Below is a small trained network, with its code and all its weights. Each question gives an input and a target symbol and asks what happens when units are switched off, that is, made to give their printed mean instead of their output.

import numpy as np


def w(rows, s, z=0):
    codes = np.array(rows[::2]) - 128.0
    scale = np.full(codes.shape[1], s)
    scale[-1] = z or s
    return codes * scale


def norm(h):
    return h / np.sqrt((h * h).mean(-1, keepdims=True) + 1e-5)


def f(y):
    return y / 2 * (1 + np.tanh(0.7978845608 * (y + 0.044715 * y**3)))


def softmax(a):
    e = np.exp(a - a.max(-1, keepdims=True))
    return e / e.sum(-1, keepdims=True)


def log_softmax(a):
    a = a - a.max(-1, keepdims=True)
    return a - np.log(np.exp(a).sum(-1, keepdims=True))


def net(x, mask):
    ids = ['ΘΠΦαεσω'.index(c) for c in x.split()]
    T = len(ids)
    res = E[ids] + P[:T]
    q, k, v = (norm(res) @ M[0].T for M in (Q, K, V))
    z = softmax(np.where(np.tri(T) > 0, q @ k.T / 2**0.5, -1e9)) @ v
    res = res + np.where(mask[0], z, O[0][:, -1]) @ O[0][:, :-1]
    y = f(norm(res) @ A[0][:, :-1].T + A[0][:, -1])
    res = res + np.where(mask[1:25], y, B[0][:, -1]) @ B[0][:, :-1]
    return log_softmax(norm(res)[-1] @ U[:, :-1].T + U[:, -1])


Q, K, V, O, A, B = {}, {}, {}, {}, {}, {}
E = w([
[212,221,177,122,82,59,127,150,130],'Θ',
[98,202,77,112,81,97,124,209,153],'Π',
[56,181,22,140,113,87,141,119,163],'Φ',
[176,143,81,106,80,53,15,106,120],'α',
[106,115,166,173,121,143,175,129,255],'ε',
[74,180,123,139,161,58,245,54,130],'σ',
[96,201,200,159,154,185,39,144,127],'ω',
],0.0059)
P = w([
[188,93,96,254,224,112,121,238,67],'0',
[155,124,96,243,180,115,115,198,119],'1',
[138,144,98,226,156,106,107,178,137],'2',
[138,165,104,206,145,108,104,165,159],'3',
[140,178,118,190,124,105,104,151,166],'4',
[134,181,135,169,119,101,106,143,173],'5',
[132,174,145,158,97,107,105,132,182],'6',
[123,187,143,136,97,115,106,116,188],'7',
[99,173,159,119,78,105,105,120,183],'8',
[88,170,157,95,70,120,104,117,183],'9',
[74,163,171,74,51,116,109,116,182],'10',
[58,184,172,66,22,120,93,92,192],'11',
],0.0045)
Q[0] = w([
[218,2,54,112,146,141,194,149,67],'head 1',
[139,64,153,120,223,215,118,127,56],'head 1',
],0.0079)
K[0] = w([
[157,106,108,253,214,130,121,169,85],'head 1',
[174,130,71,191,131,91,159,178,114],'head 1',
],0.0078)
V[0] = w([
[88,174,253,160,195,195,90,133,150],'head 1',
[136,158,155,125,98,163,5,144,94],'head 1',
],0.0064)
O[0] = w([
[70,89,122,71,254,123,111,117,50,253],'head 1',
[25,56,136,200,171,214,154,77,118,188],'head 1',
],0.0077,0.0042)
A[0] = w([
[188,166,142,101,82,87,169,131,150,143],'neuron 1',
[149,172,103,50,125,114,2,153,84,158],'neuron 2',
[97,134,132,107,167,75,180,130,119,70],'neuron 3',
[149,129,71,101,96,166,221,165,120,69],'neuron 4',
[119,149,181,105,135,165,130,168,143,82],'neuron 5',
[121,92,92,81,150,112,94,90,97,51],'neuron 6',
[171,134,187,125,111,95,116,142,173,41],'neuron 7',
[87,119,112,130,131,130,49,104,138,162],'neuron 8',
[132,165,148,103,127,114,93,139,115,57],'neuron 9',
[166,90,150,150,121,103,93,105,146,136],'neuron 10',
[169,110,75,65,137,88,65,167,113,28],'neuron 11',
[121,142,105,99,136,119,156,122,179,19],'neuron 12',
[91,124,94,116,144,157,118,97,105,117],'neuron 13',
[152,118,105,123,91,169,135,118,149,35],'neuron 14',
[158,144,156,117,142,143,141,176,110,139],'neuron 15',
[180,91,205,147,142,157,151,145,60,2],'neuron 16',
[122,125,154,121,173,161,134,175,137,70],'neuron 17',
[176,142,153,124,100,164,46,165,160,70],'neuron 18',
[146,131,61,87,133,128,72,148,116,11],'neuron 19',
[115,156,129,114,123,107,51,136,126,142],'neuron 20',
[101,145,82,154,157,130,157,161,119,117],'neuron 21',
[124,85,114,117,159,161,214,146,71,146],'neuron 22',
[116,158,166,155,92,137,87,124,122,142],'neuron 23',
[157,152,106,123,93,108,95,176,192,156],'neuron 24',
],0.0087,0.0045)
B[0] = w([
[130,171,133,154,117,153,130,103,92,210],'neuron 1',
[76,79,197,210,81,92,51,179,216,201],'neuron 2',
[69,153,168,170,152,189,105,146,128,186],'neuron 3',
[35,173,155,155,200,143,113,115,85,114],'neuron 4',
[125,176,27,116,96,93,76,98,163,143],'neuron 5',
[55,81,190,157,226,164,136,115,132,135],'neuron 6',
[134,90,128,59,86,164,162,64,122,145],'neuron 7',
[152,188,131,140,140,94,114,149,112,253],'neuron 8',
[104,166,160,74,125,100,66,145,187,132],'neuron 9',
[123,98,85,89,111,121,123,92,173,126],'neuron 10',
[162,103,118,161,130,215,219,150,131,127],'neuron 11',
[145,137,158,106,81,100,72,119,135,123],'neuron 12',
[167,141,186,137,148,140,188,154,88,196],'neuron 13',
[152,191,155,129,188,86,155,104,160,104],'neuron 14',
[103,154,130,66,148,107,133,102,145,139],'neuron 15',
[60,173,201,147,75,171,55,51,146,114],'neuron 16',
[119,177,70,124,79,107,109,99,146,161],'neuron 17',
[197,149,254,111,124,129,181,149,90,137],'neuron 18',
[71,148,81,146,86,156,134,142,188,106],'neuron 19',
[145,162,176,76,147,88,92,134,181,199],'neuron 20',
[85,148,181,96,108,110,89,82,129,180],'neuron 21',
[60,77,128,151,182,143,126,72,74,165],'neuron 22',
[112,147,90,115,164,143,90,106,164,186],'neuron 23',
[128,76,115,87,161,167,144,118,106,219],'neuron 24',
],0.007,0.0048)
U = w([
[118,118,33,253,30,220,186,104,177,81],'Θ',
[176,39,108,104,71,13,112,162,168,214],'Π',
[213,174,187,79,56,141,133,101,104,120],'Φ',
[199,254,46,62,149,117,161,154,78,4],'α',
[50,163,126,141,132,102,62,25,122,188],'ε',
[95,25,118,59,204,173,195,130,116,127],'σ',
[65,145,206,197,191,147,104,235,140,70],'ω',
],0.005,0.0033)

Each question gives the input, a string of symbols that net reads in full, and the target symbol t.
The units are the heads (2 rows each of Q, K, V and O) and the neurons (one row each of A and B). Each row of codes is followed by its name. A weight is (code - 128) times the scale printed after its matrix; where a second scale follows, it is the last column's (O, A, B and U).
mask holds one flag per unit, heads first, then neurons. A switched-off unit (its flag False) gives its mean, the last column of its rows in O or B, instead of its output. The means were averaged over made-up inputs and are rounded, as every weight is.
A unit's drop is (log p(t) with every unit on - log p(t) with that unit switched off) / (log p(t) with every unit on - log p(t) with every unit switched off).
The circuit of an input: a set's keep is (log p(t) with only the set's units on - log p(t) with every unit switched off) / (log p(t) with every unit on - log p(t) with every unit switched off). Starting from the 12 units with the biggest drops (on a tie, the unit counted first), units are removed one at a time, each time the one whose removal leaves the highest keep (on an exact tie, the one counted first), for as long as the keep stays at least 0.8.
units of the circuit, in order: the units of the circuit, biggest drop first
top k neurons: the k neurons with the biggest drops, biggest first
drop of u: that unit's drop, to one decimal
input σ ε ε Θ, target Π: units of the circuit, in order : (neuron 2; head 1)
input Φ ε α, target Π: units of the circuit, in order : (head 1; neuron 10; neuron 3)
input Φ α ω ω Φ σ Π σ, target Φ: units of the circuit, in order : (head 1; neuron 7)
input Θ Θ Π σ Π, target Φ: units of the circuit, in order : (head 1; neuron 18)
input σ ω ω ω ε Θ α Φ ω ω ε Θ, target ω: units of the circuit, in order : (head 1; neuron 2; neuron 21)
input Θ Θ σ α, target Φ: units of the circuit, in order : (head 1; neuron 18)
input α ε α α ε, target Θ: top 2 neurons : (neuron 20; neuron 9)
input Π Φ ε α, target Π: units of the circuit, in order : (head 1; neuron 10; neuron 3; neuron 1)
input Θ Φ Π, target α: top 4 neurons : (neuron 2; neuron 3; neuron 24; neuron 22)
input ε Φ σ, target α: top 2 neurons : (neuron 1; neuron 24)
input Π ε ω ω Π Φ ε Θ α Π, target Θ: units of the circuit, in order : (head 1)
input ω Θ Φ Π Θ σ Θ, target Φ: top 3 neurons : (neuron 1; neuron 18; neuron 7)
input ω ε Θ α σ Π ω ε σ, target ω: top 2 neurons : (neuron 3; neuron 2)
input Π Π Φ ε Φ ε σ σ Φ α, target Φ: top 2 neurons : (neuron 18; neuron 2)
input ε σ Π ε Φ ε, target Π: top neuron : (neuron 2)
input Φ ω α α α α Θ α Φ α α σ, target Θ: units of the circuit, in order : (head 1; neuron 20; neuron 21)
input ε σ Θ, target Φ: drop of neuron 7 : 0.2
input ε Π Θ Φ Π, target Φ: drop of neuron 20 : 0.0
input σ α α σ Π ω Π Θ ω ω Θ σ, target ω: drop of neuron 3 : 0.8
input Θ ε ω ω Φ, target σ: drop of neuron 2 : 0.1
input ω ε σ α Φ ω ω α, target σ: top neuron : (neuron 2)
